In the rows, 128 means zero.
Facts:
{bralur} skitur reti
{bruvam} skitur zudral
{derun} skitur flumi
{derun} skitur budru
{fozen} skitur ziril
{gopam} skitur vufir
{gritem} skitur drisel
{grodran} skitur kerebri
{kligre} skitur vuzal
{kugril} skitur turik
{kugril} skitur ludol
{lozen} skitur roro
{ludol} skitur lumuk
{lustoflar} skitur vudru
{lustoflar} skitur sefak
{mefes saklan} skitur vifak
{netrik} skitur gedrus
{pegu} skitur steves
{pladir tomem} skitur skenu
{poflo} skitur stebe
{sefak} skitur litruklak
{sobres} skitur skisik
{stabenok} skitur klistir
{stefige toflak} skitur rusar
{stefige} skitur toflak
{sugro} skitur goso
{toflak} skitur stefige
{tomem} skitur dradri
{tomem} skitur trivor
{trigazar} skitur kluskon
{trigazar} skitur stabenok
{tubiskin} skitur potrulik
{vudru} skitur skitam
bagom piflum [gafo]
belam piflum [simul skenu]
beze piflum [duklusir pluru vazul]
bofe piflum [geste]
brimi piflum [vogem skodun dradri fudis lozen keske nober]
bugrus piflum [rakin fliplal klivos skastuler penafar]
deklin piflum [skastuler stomam]
derun piflum [vudru tomem plafi netrik]
dezas piflum [sefak braflar gafo bopo]
dridranu piflum [vebe lozen motrik]
duzipli piflum [mefes grumok fudis nufan flugra]
flebror piflum [drure trelobir kugril]
flezir piflum [stigrol zotrek stebe trevo]
fozen piflum [stefige kligre plali dezal vifak]
gegipli piflum [vudru vogem relen fuplok duklusir]
gipletal piflum [plali fluver vuzal triflas]
gopam piflum [nozu skitam klirik simul klivos fluver]
goso piflum [dradri mestuzak]
grodran piflum [bralur trelobir skisik vogo]
kerebri piflum [gidrus fusagris mupe motrik]
klubra piflum [zotre]
lumuk piflum [pluru sikleklor]
mevin piflum [stivo fluver]
miskibri piflum [pegu buvo flonen]
nuvu piflum [pligre sefak pladir sikleklor]
peka piflum [trigazar relen fedrel flonen fusagris]
pladrak piflum [drure poflo fedrel liflal]
reti piflum [tomem fuplok drisel]
rusar piflum [stigrol bruvam zasim motrik]
saklan piflum [venos gafo mupe]
skidunal piflum [stefige trigazar skodun pladir stebe netrik]
skimem piflum [nozu trelobir kugril trevo lustoflar]
skovoskam piflum [trigazar palidi rebros potrulik lozen fiklik]
sobres piflum [stigrol]
sogruk piflum [trigazar liflal]
tebravo piflum [skodun venos pluru ludol]
tribran piflum [mefes rakin stebe duklusir drisel]
trivor piflum [fusagris pliti]
trogefik piflum [nozu fudis nufan]
tubiskin piflum [nozu litruklak]
turik piflum [mupe zonom zapla]
vuziskur piflum [lelal motrik stomam]
ziril piflum [pufek sikleklor]
zudral piflum [pufek mestuzak vazul stomam]
{bagom gegipli mevin peka} fovo gidrus
{bebrok goso sugro zonom} fovo nuvu
{beze dezas geste mifin skimem} fovo vogem
{bofe gipletal kugril ludol lumuk skastuler turik} fovo flonen
{bralur mefes pufek reti saklan vifak} fovo pligre
{brimi flezir goka mestuzak plali poflo rinis stebe} fovo bopo
{bruvam fedrel penafar zudral} fovo pliti
{budru derun flumi fudis fusagris stivo vubrifli zasim} fovo venos
{bugrus fliplal fluver klivos miskibri} fovo lelal
{deklin fozen kligre vuzal ziril} fovo stiflu
{dezal} fovo triflas
{dradri dridranu klirik pladir simul skenu tomem trivor} fovo braflar
{drageru drure gopam liflal mupe povebrel vufir zotrek} fovo tebi
{drisel fiklik flugra gritem palidi rebros skodun triskin} fovo buvo
{drufibis stimul vebe} fovo plafi
{duklusir keske skovoskam stozum} fovo zapla
{duzipli legrun motrik potrulik tubiskin vogo} fovo nober
{flefle pluru tribran} fovo nufan
{fuplok gedrus klubra netrik} fovo grumok
{gafo skidunal trogefik} fovo kotri
{grodran kerebri plosko relen skisik sobres staper vazul} fovo tazu
{klistir kluskon lozen roro stabenok trigazar zoskadra} fovo stigrol
{litruklak lustoflar sefak sikleklor skitam voste vudru zeguk} fovo grisin
{nozu pegu steves} fovo flebror
{pladrak vuziskur} fovo rakin
{rusar stefige toflak} fovo trevo
{sogruk} fovo belam
{trelobir} fovo nise
{velel zotre} fovo stomam

Known rows:
[141 153 160 143 153 123  99 132 139 120 128 114 138 128 127 138 133 132
 148 145 152 138 113 119  94 127 133 156 146 123 129 130  91 138 102 131
  91 133] -> skisik
[111 155  95 113 146 139 103 162 147 121 122 167 126 135 137 130 144 131
 101 128 136 115 156  99 131 144 141 160 138 128 143  96 122 136 163 111
 156 160] -> skitam
[128 122 112 129 131 129 128 137 136 129 140 136 133 119 136 123 125 129
 130 121 121 126 133 136 138 132 125 112 127 120 130 117 134 129 129 126
 131 134] -> voste
[143 157 139 130 128 126 114 118 119 118 113 118  94 146 105 138 144 148
 146 146 135 132 111 118  97 153 126 173 127 130 134 145 105 139 125 140
 147 120] -> klirik
[135 135 127 116 131 114 141 115 135 141 123 141 142 139 132 118 132 126
 127 136 133 124 128 117 113 135 129 115 119 137 135 125 121 127 132 144
 130 128] -> stomam
[119 127 176 120 112 133 135  98 106 109 144 134 132 120 122 124 151 106
 134 137 120 126  91 120 147  87 141 142 149 153 111 133 149 111 117 121
 104 133] -> mefes
[134 136 127 115 130 113 142 114 135 145 124 141 148 144 133 120 129 126
 124 141 137 119 126 114 109 136 131 110 121 140 139 124 121 121 133 149
 131 128] -> nober
[132 128 120 133 131 130 125 132 130 127 131 125 122 123 126 131 124 134
 133 124 126 128 129 135 128 134 124 123 125 120 129 128 127 132 127 128
 131 128] -> legrun
[139 131 129 135 130 129 123 126 120 126 119 112 113 134 115 139 125 139
 139 131 133 130 130 131 116 135 124 139 119 122 129 141 113 133 125 130
 134 120] -> staper
[121 128 130 125 132 124 125 128 142 123 136 146 135 126 130 125 134 121
 128 131 121 124 116 123 127 132 134 124 128 130 128 120 136 135 125 128
 135 141] -> drisel
[129 123 115 130 131 127 129 137 137 130 139 134 133 120 134 123 125 130
 131 121 121 125 133 136 135 132 124 113 127 119 128 119 133 129 128 126
 129 133] -> goka
[127 119 132 128 135 119 129 115 145 116 121 149 130 127 127 123 143 118
 135 114 117 140 127 125 119 131 129 129 101 126 122 134 117 148 127 124
 129 131] -> gafo
[105 124 158 125 125 133 123 130 128 122 132 137 149 123 135 134 128 104
 109 137 133 123 111 115 142 101 147 137 154 143 121 119 145 122 123 119
 108 143] -> poflo
[143 111 111 134 131 131 137 124 125 122 123 122 119 120 129 126 130 133
 143  99 120 139 157 143 134 121 115 114 101 116 120 136 118 133 133 117
 122 113] -> dezas
[128 124 116 108 135 108 152 116 145 146 130 161 164 136 149 101 136 116
 122 126 123 123 136 118 124 127 125  87 115 140 134 108 133 124 139 138
 122 134] -> venos
[143 131 116 120 129 120 141 123 123 146 127 125 137 137 133 123 123 136
 128 135 137 121 140 127 119 131 121 107 124 132 138 125 122 116 134 143
 126 122] -> kotri
[130 129 140 159 119 147 130 105 125 112 160  84 112 128 135 141 140 125
 176 110 121 147 127  79 147 140 135 116 102 127 128  87 164 109 104 168
 114 135] -> klistir
[133 126 121 132 131 128 126 132 128 127 130 122 122 128 125 131 125 135
 135 127 128 128 131 134 124 134 125 125 123 119 128 129 124 131 126 129
 133 126] -> drageru

Rows:
No name comes twice in this set of rows, the named rows included.
[113 151 104 120 152 138  99 164 149 121 121 160 136 133 139 135 138 128
 103 128 143 117 158  98 126 138 143 154 137 126 143  99 117 138 155 109
 142 160] => litruklak
[137 154 108 107 122 122 136 123 128 138 136 149 121 139 127 109 144 140
 128 141 122 120 119 121 119 158 123 136 134 138 140 116 133 121 142 147
 156 133] => triflas
[135 148 147 143 155 124 101 141 150 122 142 129 151 119 138 130 133 129
 144 139 146 138 117 125 101 131 133 140 147 118 131 115 101 139 104 130
  91 141] => vogo
[131 121 146 133 117 146 128 124  90 120 111  91 114 128 117 147 120 131
 130 124 142 130 143 133 142  95 127 149 138 134 118 146 122 113 129 113
 105 110] => sobres
[121 145 171 134 144 132 106 132 131 114 134 128 153 118 140 133 139 112
 128 139 151 138 113 115 121 100 142 162 164 138 120 118 114 126 109 117
  73 138] => bralur
[ 87 111 168 130 108 136 121 132 115 126 122 111 137 139 118 161 101 106
  94 161 136 104  92 113 144 105 158 132 156 144 126 136 164 122 119 126
 138 143] => pegu
[115 110 123 123 117 145 139 138 110 125 140 127 137 110 140 127 120 117
 113 113 121 123 145 138 170  96 129 115 146 131 119 117 155 108 137 111
 112 129] => derun
[122 126 135 119 123 115 140 122 129 153 124 121 153 151 128 136 103 125
 110 160 144 102 115 115 111 133 139  97 134 140 143 126 136 120 124 156
 140 134] => flonen
[111 140 141 114 111 136 129 121 114 114 129 147 116 131 123 124 151 120
 115 135 119 126 109 113 144 122 139 163 145 149 123 125 149 121 140 123
 140 135] => kligre

The same elements again, as new rows of numbers:
Known rows:
[122  68  76 110 143 202 155  86 174 140 215 121  84 166 144 162 134 100
  97 141  87 165 115 159  59 138 174 160  99 130  86 168 228 173  78 121
  91  86  76 114 120 153 149 102  95 168] -> vudru
[125  62  92 121 111 186 141 102 127 109 136 123  91 128 145 138  99 117
 102 136  91 129 149 124  72 105 165 146 122 151 112 141 159 185 127 115
 171  94 105 118 104 148 145 105 119 139] -> pluru
[114  57 102 128 109 177 139 115  94 135 128 127  89 147 152 138  92 112
 101 178 114 152 122 112  88 109 144 186 175 144 109 134 220 202 109 113
 166 108 167 119  85 136 142 104 126 117] -> trevo
[110  93 107 123 102 157 114 110  88 120 149 128  96 149 135 133 107 123
 114 182 116 144 133 124  93 107 164 179 154 149 113 141 197 197 110 117
 150 115 169 123 102 150 123 111 114 119] -> stiflu
[102  46  82 106 134 190 143  99  91 118 127 120  99 119 145 127 138 109
 117 163 112 127 153 124  84 103 174 145 134 138 108 151 178 188 130 111
 160 100 121 137  66 140 169 101 133 130] -> netrik
[ 78  59  96 126 141 156 154 130 168 143 180 107 135 123 123 162  92 101
 142 191  90 167 118 100  60  76 132 204  97 159 127 128 173 178 130 131
  87  84 164 167 120 138 103 152  95 149] -> skenu
[ 77  83 102 121 119 157 131 108 112  91 139 119 105 140 139 136 117 114
 110 162  96 115 141 135  82 124 168 160 127 145 121 148 167 190 117 119
 149 105 106 127 102 148 145 113 114 123] -> bebrok
[ 72  52  74 126 141 156 156 131 161 143 211 105 122 130 123 160  91 101
 137 189  99 166 139 101  59  74 132 199 100 158 127 128 145 199 131 131
  92  86 164 171 121 155 104 150  96 153] -> dradri
[ 84 114  87 123 110 155 108 110  76  84 151 117 112 158 151 128 124 123
 132 179  95  97 145 134  87 126 166 146 115 134 128 166 135 198 119 130
 165 124  74 122  98 153 163 124  99 116] -> brimi
[145  76  85 121 101 204 136 102 133 106 152 126  88 123 151 143  95 116
  95 129  86 131 148 127  73  96 177 144 127 147 117 137 133 200 128 114
 180  93  89 119 104 155 135 108 120 154] -> gafo
[114  52 143 106 139 167 129 112 117  76 125 114 108 118 126 151  98 124
 108 177 102 140 118 139  60 111 139 180 101 155 124 153 173 182 107 112
 134 104 144 115  43 134 169 102 103 119] -> simul
[ 74  85 105 123 118 158 130 107 109  88 140 119 103 139 138 135 117 114
 111 162  96 113 141 136  83 124 168 161 129 145 121 148 175 192 117 119
 156 108 110 129 105 148 147 113 115 120] -> flefle
[ 58  48 111 126  87 161 156  92  83  73 174 155  86 117 166 137 152 101
 127 127 144 115 116 161  59  75 133 203 100 130 116 127 105 173 127 122
  89 142  59 122 118 117 108 102 150 115] -> zotre
[ 60 107 104 123 117 156 115 110  96  77 160 119 125 147 135 133 141 113
 114 172  97 101 140 144  89 133 178 162 137 142 126 154 156 198 106 125
 151 115  97 142 106 153 137 125 107 117] -> bofe
[100  56  99 120 118 170 147 104 130 107 132 123  90 133 145 139  99 113
 106 147  95 128 144 123  69 113 153 157 125 148 112 142 180 182 123 114
 158  98 112 120 101 133 154 107 121 126] -> geste
[ 80  46  71 102 142 158 154 130  83 143 209 104 143 118 125 140  92 102
 136 189 130 165 149 107  59  74 139 168 101 136 127 127 140 222 130 131
  88  85 168 172 118 156 109 151  95 159] -> pladir
[ 54  93  73 130 143 156 154 130 130 140 215 103 144 160 125 152  91 102
 138 189 117 168 144 113  58  82 137 199 102 157 128 127 137 217 132 132
  92  88 155 172 122 156 101 151  96 127] -> trivor
[102  54  93 121 120 179 148 100 133 116 131 117  89 140 150 135 101 117
 106 139  96 130 149 124  73 112 160 153 130 152 108 139 177 184 127 116
 166  97 109 120 107 137 150 102 114 128] -> vebe

Rows:
No name comes twice in this set of rows, the named rows included.
[147  96  76 111 134 213 155  85 173 138 216 131  84 165 151 163 115 101
  83 130  85 166 114 160  59 134 184 146  95 129  88 168 227 173  77 120
  94  87  67 114 119 156 138 102  97 167] => sefak
[101 115 141 114 114 155 100 121  80  95 135 139 128 130 125 139 111 118
 124 189 105 132 118 128  95 125 157 193 120 147 124 159 211 188  79 114
 109 137 170 134  69 150 139 136 126 116] => belam
[ 71 112  89 127 116 155 109 116  82  85 141 118 119 160 157 128 114 115
 128 182  95  93 136 136  88 132 164 154 120 132 128 166 152 206 110 130
 167 127  75 124  92 152 165 125 101 115] => flezir
[ 63  45  74 103 144 159 155 130  74 140 201 104 145 116 125 129  93 102
 138 190 140 164 153 105  59  75 142 165 102 131 126 128 163 224 131 131
  90  87 171 174 117 157 133 151  97 156] => tomem
[ 58 106 104 136 111 156 112 122  78 107 144 117 119 161 150 135 109 109
  99 189 123 124 117 129  95 136 166 199 200 134 126 139 224 225  90 122
 167 130 164 142  94 153 123 120 110 111] => flebror
[146  76  84 124  93 207 129 101 103 136 165 130  86 133 154 137  93 127
 100 150  97 154 146 116  90  80 171 150 163 153 101 132 174 210 127 115
 179  95 165 115 110 156 115 105 118 141] => zapla
[ 70  50  90 125 129 167 153 101 134 117 128 113  91 155 155 132 105 113
 109 144 108 125 147 120  73 123 153 163 145 150 104 141 202 181 127 117
 160 102 116 120 108 125 157 103 112 117] => fedrel

Now the same elements, written a new way:
Known rows:
[135 120 131 136 140 106 149 149 130 121 122 139 122 123 135 119 139 139
 117 143 137 127 146 126 145 145 136 125] -> stivo
[132 123 136 144 129 126 127 127 135 132 132 125 117 128 135 112 134 131
 133 135 129 139 133 129 131 128 136 127] -> fluver
[129 133 123 178 140 116 123  98 113 126 135 119 123 129 114 126 127 128
 140 106 126 107 118 112 120 145 119 144] -> lelal
[130 120 139 143 126 134 126 128 126 131 139 124 131 123 138 129 130 138
 129 133 125 142 130 154 125 128 127 129] -> zeguk
[121 122 132 136 133 124 127 128 134 130 132 135 137 125 137 121 108 133
 124 139 126 133 119 132 137 124 129 124] -> fedrel
[123 131 125 180 137 114 126 107 116 123 136 122 131 129 123 121 118 124
 139 107 123 108 114 107 126 139 117 143] -> pliti
[113 133 109  82 117 132 126 156 135 122 113 141 161 139 139 146  82 115
 110 132 131 129 133 129 127 105 102 120] -> peka
[125 139 109 117 110 137 144 143 110 123 116 123 141 126 106 145 155 105
 132  88 126 105 121  88 111 133 104 140] -> nuvu
[126 129 126 177 133 119 131 111 115 125 138 124 130 125 118 119 132 124
 141 105 123 107 112  97 126 141 119 142] -> pligre
[119 133 110  87 118 136 128 147 135 124 116 135 148 135 133 146  99 116
 114 131 133 133 133 128 123 109 107 121] -> skovoskam
[132 124 106 135 118 159 137 171 156 146 112 121 141 148 154  95 128 109
 150 114 162 164 182 101 131 150  97 138] -> tubiskin
[127 119 131 133 130 133 135 134 131 132 136 134 135 114 127 125 130 134
 127 133 128 132 114 125 134 130 132 124] -> duklusir
[139 131 109  74 120 144 129 134 125 129 106 119 119 130 109 163 139 122
 122 121 142 131 145 140 109 126 121 125] -> deklin
[127 131 126 189 134 115 128 110 117 123 137 119 126 130 123 116 134 123
 141 106 123 111 117  99 123 139 118 141] -> grumok
[134 128 132 124 139 122 131 125 129 135 129 141 120 120 144 117 119 135
 132 138 124 136 122 132 137 132 135 126] -> plosko
[125 129 126 106 144 129 119 112 141 139 143 151 134 119 140 102  95 125
 127 149 118 138 112  94 157 108 139 131] -> liflal
[114 114 104  90 124 139 121 167 145 129 110 148 133 105 158 129 110  99
 147 124 155 199 167 115 134 158  86 137] -> grodran
[120 107 127 160 141 134 106 162 143 133 150 141 150 107 143 103 123 119
 153 126 146 185 152 124 152 174 106 129] -> kugril

Rows:
No name comes twice in this set of rows, the named rows included.
[121 118 138 194 125 130 120 116 114 117 158 109 145 136 103 123 150 126
 128 107 121 113 136 109 128 129 115 157] => bopo
[160 192 120  93 114 149 141 147 110 142 123 123 143 196 138 133 119 146
 112 110 107  51 128 172 100  86 142  96] => trivor
[134 122 132 130 135 130 127 118 129 133 129 127 121 120 124 129 131 137
 130 136 130 133 125 142 128 135 136 127] => skastuler
[137 141 109  72 121 136 117 128 117 129  98 125 123 136 139 170  96 128
 129 118 136 139 139 181  95 129 103 120] => dridranu
[ 50  83 120 115 126 126 197  38 168 123  77 145  90 109 201 150  47 135
 130 185 148 146 121 136 129 120 120 177] => trigazar
[119 134 112  95 113 133 129 155 138 123 115 135 145 139 139 139 106 113
 116 128 133 133 139 122 125 106 108 121] => pladrak
[129 130 129 165 140  95 150 138 105 116 118 135 131 129 123 114 148 130
 128 113 126  95 135  99 140 163 122 144] => venos
[136 128 137 165 123 124 126 127 147 131 134 114 103 135 144 101 152 124
 137 132 132 152 149 118 128 120 139 125] => nozu
[128 104 129 169 135 147 119 152 138 145 138 128 153 119 149  98 114 132
 151 125 146 176 147 140 140 161 103 138] => lustoflar
[130 128 111  75 111 153 146 160 127 130 116 132 138 116 110 154 153 117
 119 119 134 128 125 118 117 119 117 122] => beze
[124 133 115  86 116 138 129 151 134 125 112 131 140 136 131 143 116 115
 118 127 133 133 141 126 122 115 113 124] => miskibri
[142 133 106  62 130 140 120 119 119 126 102 118 118 135 105 173 119 126
 121 125 144 127 148 155 108 133 120 130] => vuziskur

The same elements again, as new rows of numbers:
Known rows:
[122  74  58 133  95 144  81 137 100 162 101 139 197 155 134 149 113 129
 107 128 142 180 161  73 175 184 114 112 157 115 157 120] -> stabenok
[129 142 108 161 103 124 104 164  94 183 136 105 115 123 133  81 116 136
 142 133 147 174 123 101 165 166  95  98 156 121 139 180] -> drisel
[119 111  63 119 107 104  87 191  60 164 118 116 126 113 134  63 137 139
 128 120 158  68 153  73 147  98 115 131 130 117 124 159] -> bopo
[112 112  57 153 115 133 107 182  82 165 132 110 114 127 133  65 139 125
 128 135 150 158 124  98 157 151 105 133 155 114 148 199] -> stebe
[125 120  98 156 113 113 116 169  81 182 126 128 137 141 130 101 133 127
 142 126 144 144 127  88 148 141 112 112 137 134 141 133] -> vogo
[125 121  94 155 115 112 113 160  85 183 127 125 134 137 130  98 135 127
 143 124 145 147 129  86 146 145 112 112 137 133 143 136] -> legrun
[117  88 140 117 117 128  85 194  74 181 116 106 125  93 116  76 111 137
 121 149 137  80 157  38 140  96 106  85 152 138 110 140] -> belam
[130 106 104 147 116 101 106 151  77 187 109 120 140 146 129  99 136 132
 145 144 144 137 122  72 152 137 108 100 129 124 152 127] -> simul
[126 135  68 155 110 141 102 167  89 178 138 120 112 128 134  97 130 132
 141 145 151 175 125 102 154 161 104 109 155 116 152 166] -> vifak
[122 117 107 156 116 112 117 155  89 181 122 116 143 132 132 112 133 124
 144 122 144 143 131  86 146 147 110 113 142 130 142 143] -> fuplok
[126 136  74 154 111 137 103 170  89 180 137 120 113 129 133 101 128 131
 138 143 152 181 124 100 154 154 105 108 152 116 150 172] -> steves
[120  81 143 131 119 135 102 199  68 183 121 123 142 101 122 115 114 129
 126 153 131  95 121  35 149 115 109  98 157 141 111 126] -> trogefik
[125 132  77 156 110 138 106 164  90 179 137 118 110 125 132 100 130 129
 137 143 153 174 125 103 154 155 102 110 153 115 149 177] -> potrulik
[115 138 117 123 101 135 103 176  86 177 149 132 110 111 133 117 118 138
 138 119 158 119 159  82 136  96 114  93 132 132 124 124] -> venos
[133 123 125 130 111 109  91 186  68 177 109 114 122 115 132  61 120 132
 119 124 157  91 158  94 144  97 109 111 132 126 130 122] -> trevo
[125 116  64 156 125 107  91 161  89 184 145 109 120 139 131  91 121 127
 150 122 141 160 127  73 148 147 112  97 134 138 152 137] -> pufek
[128 126 132 126 105 111  99 160  82 177 107 110 132 102 133  79 127 133
 127 122 158  98 158  94 141  98 109 112 135 123 123 142] -> flonen
[131 120 121 122 119 123  88 155  86 188 111 121 123 108 132 126 116 124
 129 132 158 122 161  84 132 103 112 102 121 128 140 123] -> tebi

Rows:
No name comes twice in this set of rows, the named rows included.
[120 114  95 155 121 109 106 151  93 183 132 106 140 134 132 109 126 123
 146 121 142 145 128  78 145 149 108 109 140 131 144 144] => duklusir
[ 99  83 130 117 100 104 112 163  58 192 123 139 216  95  89 127 143 141
 170 123 130  81 131  31 136 135 117  84 122 150 108 120] => saklan
[104  96 119 130 120 150  96 187  98 181 137 101 111  92 126 108 115 130
 127 152 132 167 123  59 151 154  91  86 157 118 113 198] => reti
[130 122 138 162 105  98 121 152  74 191 112 127 206 138 114  61 135 133
 162 119 135  97 132  70 157 144 112 105 126 150 125 121] => gritem
[119  74 145 123 126 125 109 196  67 191 109 134 211 101 103 136 121 119
 148 151 130  76 135  30 134 120 113  95 131 150 111 119] => gopam
[127 111 120 149 117 129 123 153  89 188 113 133 139 133 132 144 134 119
 140 140 147 158 134  82 134 154 112 115 127 130 149 125] => drure
[117 118  73 153 124 108  89 150  96 186 146  99 124 138 133 130 115 129
 160 119 141 149 125  57 145 152 112  95 136 138 151 149] => pluru
[120 124 125 159 112 137 132 190  87 176 150 134 124 147 132 116 125 121
 137 125 139 141 129  82 142 105 110 114 146 136 144 121] => fudis
[116  76 143 129 120 113 111 197  61 185 109 133 215 104 103  97 125 127
 145 146 130  65 128  30 143 111 112 102 146 150 112 117] => tubiskin
[125 117  55 159 119 112 108 159  75 184 135 138 119 124  89  33 143 126
 123 133 147 173 146  99 152 149 111  95 131 140 145 138] => motrik
[130 116 121 157 110 113 119 186  73 180 117 130 140 144 132 107 131 125
 138 134 140 120 125  84 148 125 111 122 139 130 139 124] => trelobir
[121 111 108 153 110 111 119 151  81 183 117 125 165 128 133  90 137 126
 158 122 140 132 136  76 147 154 109 119 134 140 142 128] => stefige
[119 112 130 147 117 135 134 139  95 188 108 129 157 123 131 142 137 118
 145 133 151 161 141  85 133 167 109 117 132 125 143 140] => liflal
[119 128  71 128 106 127 115 147  82 191 129 139 116 124 122 139 140 133
 153 139 155 177 133  78 134 162 115  96 121 139 142 131] => mupe
[106 128 112 155 104 143 140 149  94 178 146 139 130 122 119  87 143 123
 137 122 151 168 144  93 140 123 107 108 144 133 132 128] => fusagris

